Below is a small trained network, with its code and all its weights. Each question gives an input and a class and asks what happens when units are switched off, that is, made to give their printed mean instead of their output.

import numpy as np


def w(rows, s, z=0):
    codes = np.array(rows[::2]) - 128.0
    scale = np.full(codes.shape[1], s)
    scale[-1] = z or s
    return codes * scale


def norm(h):
    return h / np.sqrt((h * h).mean(-1, keepdims=True) + 1e-5)


def f(y):
    return y / 2 * (1 + np.tanh(0.7978845608 * (y + 0.044715 * y**3)))


def log_softmax(a):
    a = a - a.max(-1, keepdims=True)
    return a - np.log(np.exp(a).sum(-1, keepdims=True))


def net(x, mask):
    res = np.array(x, float).reshape(1, 6) / 4 @ E
    u = 0
    for l in range(3):
        y = f(norm(res) @ A[l][:, :-1].T + A[l][:, -1])
        res = res + np.where(mask[u : u + 9], y, B[l][:, -1]) @ B[l][:, :-1]
        u += 9
    return log_softmax(norm(res)[-1] @ U[:, :-1].T + U[:, -1])


A, B = {}, {}
E = w([
[189,205,148,240,193],'x0',
[57,70,80,254,67],'x1',
[127,124,131,130,135],'x2',
[126,128,128,127,126],'x3',
[44,187,228,131,92],'x4',
[88,243,19,101,100],'x5',
],0.0026)
A[0] = w([
[84,77,189,125,127,135],'L0N1',
[96,78,117,31,3,52],'L0N2',
[94,154,133,54,168,115],'L0N3',
[59,131,156,108,133,119],'L0N4',
[121,138,119,109,116,85],'L0N5',
[72,126,94,137,126,156],'L0N6',
[103,66,135,15,25,4],'L0N7',
[198,146,158,39,191,180],'L0N8',
[85,53,133,12,46,6],'L0N9',
],0.0046,0.003)
B[0] = w([
[200,72,161,147,102,168],'L0N1',
[93,147,85,184,254,169],'L0N2',
[120,107,84,109,109,148],'L0N3',
[154,100,107,99,69,138],'L0N4',
[122,146,116,102,126,101],'L0N5',
[136,98,109,137,90,167],'L0N6',
[110,151,155,165,245,150],'L0N7',
[131,96,117,172,102,255],'L0N8',
[87,154,165,177,252,157],'L0N9',
],0.0046,0.002)
A[1] = w([
[108,175,69,101,98,2],'L1N1',
[196,181,157,60,175,71],'L1N2',
[124,144,132,70,185,88],'L1N3',
[86,164,44,141,124,67],'L1N4',
[153,218,180,190,132,120],'L1N5',
[45,169,205,115,110,77],'L1N6',
[130,82,139,133,172,115],'L1N7',
[179,158,161,3,168,70],'L1N8',
[65,184,232,130,109,20],'L1N9',
],0.0062,0.0017)
B[1] = w([
[145,127,189,128,151,159],'L1N1',
[67,109,112,227,99,199],'L1N2',
[151,125,68,185,115,150],'L1N3',
[154,120,221,105,114,249],'L1N4',
[46,52,65,84,215,254],'L1N5',
[175,92,2,81,126,192],'L1N6',
[198,175,150,95,91,184],'L1N7',
[50,110,99,253,41,224],'L1N8',
[157,55,63,10,103,197],'L1N9',
],0.0051,0.0014)
A[2] = w([
[239,124,2,123,113,49],'L2N1',
[113,199,78,113,100,74],'L2N2',
[84,211,72,120,171,162],'L2N3',
[185,141,85,167,202,150],'L2N4',
[114,244,105,67,111,7],'L2N5',
[80,45,95,180,82,204],'L2N6',
[114,225,85,94,104,63],'L2N7',
[97,158,88,160,73,86],'L2N8',
[75,101,110,126,190,136],'L2N9',
],0.0056,0.0017)
B[2] = w([
[49,82,109,31,56,170],'L2N1',
[149,77,178,115,121,139],'L2N2',
[173,95,170,140,211,187],'L2N3',
[71,146,142,35,177,186],'L2N4',
[183,56,179,137,122,136],'L2N5',
[133,254,139,142,124,253],'L2N6',
[228,43,216,183,129,142],'L2N7',
[160,99,152,168,75,153],'L2N8',
[103,171,92,119,201,176],'L2N9',
],0.0048,0.0033)
U = w([
[89,152,119,132,247,254],'0',
[107,184,136,218,25,197],'1',
[240,57,254,124,112,1],'2',
[110,89,79,27,69,83],'3',
],0.0086,0.00082)

Each question gives the input, the list of numbers given to net, and the class t.
The units are the neurons (one row each of A and B). Each row of codes is followed by its name. A weight is (code - 128) times the scale printed after its matrix; where a second scale follows, it is the last column's (A, B and U).
mask holds one flag per neuron, layer by layer. A switched-off neuron (its flag False) gives its mean, the last column of its row in B, instead of its output. The means were averaged over made-up inputs and are rounded, as every weight is.
A unit's drop is (log p(t) with every unit on - log p(t) with that unit switched off) / (log p(t) with every unit on - log p(t) with every unit switched off).
The circuit of an input: a set's keep is (log p(t) with only the set's units on - log p(t) with every unit switched off) / (log p(t) with every unit on - log p(t) with every unit switched off). Starting from the 12 units with the biggest drops (on a tie, the unit counted first), units are removed one at a time, each time the one whose removal leaves the highest keep (on an exact tie, the one counted first), for as long as the keep stays at least 0.8.
circuit, biggest first: the units of the circuit, biggest drop first
unit that matters most: the unit with the biggest drop
k most important neurons: the k neurons with the biggest drops, biggest first
k most important neurons of layer l: the k neurons of layer l with the biggest drops, biggest first
drop when u is switched off: that unit's drop, to one decimal
input [-2,-8,-5,-7,-8,2], class 1: circuit, biggest first -> L1N8, L1N2
input [4,-6,-1,5,-8,0], class 3: circuit, biggest first -> L2N1
input [-8,-8,4,3,-2,-5], class 0: circuit, biggest first -> L0N9, L0N7, L0N2
input [4,-7,5,8,-5,-2], class 1: circuit, biggest first -> L1N8, L1N2
input [6,-7,-4,7,-1,6], class 1: circuit, biggest first -> L1N2, L1N8
input [8,7,-2,-8,-1,2], class 0: 3 most important neurons of layer 1 -> L1N5, L1N8, L1N2
input [-5,5,3,-3,8,5], class 3: circuit, biggest first -> L1N9, L1N6
input [-8,-3,-6,3,0,6], class 0: 2 most important neurons of layer 0 -> L0N2, L0N9
input [1,-5,6,-2,-5,5], class 1: circuit, biggest first -> L1N8, L1N2
input [-3,1,4,-4,7,4], class 3: 2 most important neurons of layer 1 -> L1N9, L1N6
input [0,-5,5,-3,-6,6], class 2: circuit, biggest first -> L2N7, L1N5, L2N5
input [-7,6,-5,-3,-7,6], class 0: 2 most important neurons of layer 0 -> L0N2, L0N9
input [2,4,-2,-5,6,-4], class 3: 2 most important neurons -> L1N9, L0N8
input [-8,5,6,0,8,7], class 0: unit that matters most -> L0N2
input [0,5,-3,8,6,0], class 3: 4 most important neurons of layer 1 -> L1N9, L1N6, L1N8, L1N2
input [7,6,6,0,8,1], class 3: 4 most important neurons -> L1N9, L1N5, L1N6, L0N2
input [1,-5,4,-6,4,5], class 1: 3 most important neurons -> L1N8, L1N2, L1N7
input [-5,0,3,-1,5,2], class 0: 3 most important neurons -> L0N2, L0N9, L0N7
input [-8,-3,3,-4,5,6], class 0: 3 most important neurons -> L0N2, L0N9, L0N7
input [6,0,-3,8,-6,8], class 2: unit that matters most -> L2N7
input [2,5,4,7,-6,-2], class 3: 3 most important neurons -> L2N1, L1N8, L1N2
input [-2,-4,1,-4,3,-3], class 1: drop when L1N8 is switched off -> 0.6
input [-1,2,6,-7,8,-4], class 3: drop when L1N9 is switched off -> 0.2
input [-5,-8,2,-7,-1,0], class 1: drop when L1N8 is switched off -> 0.9
input [-3,2,5,-4,3,4], class 2: 2 most important neurons of layer 2 -> L2N5, L2N7
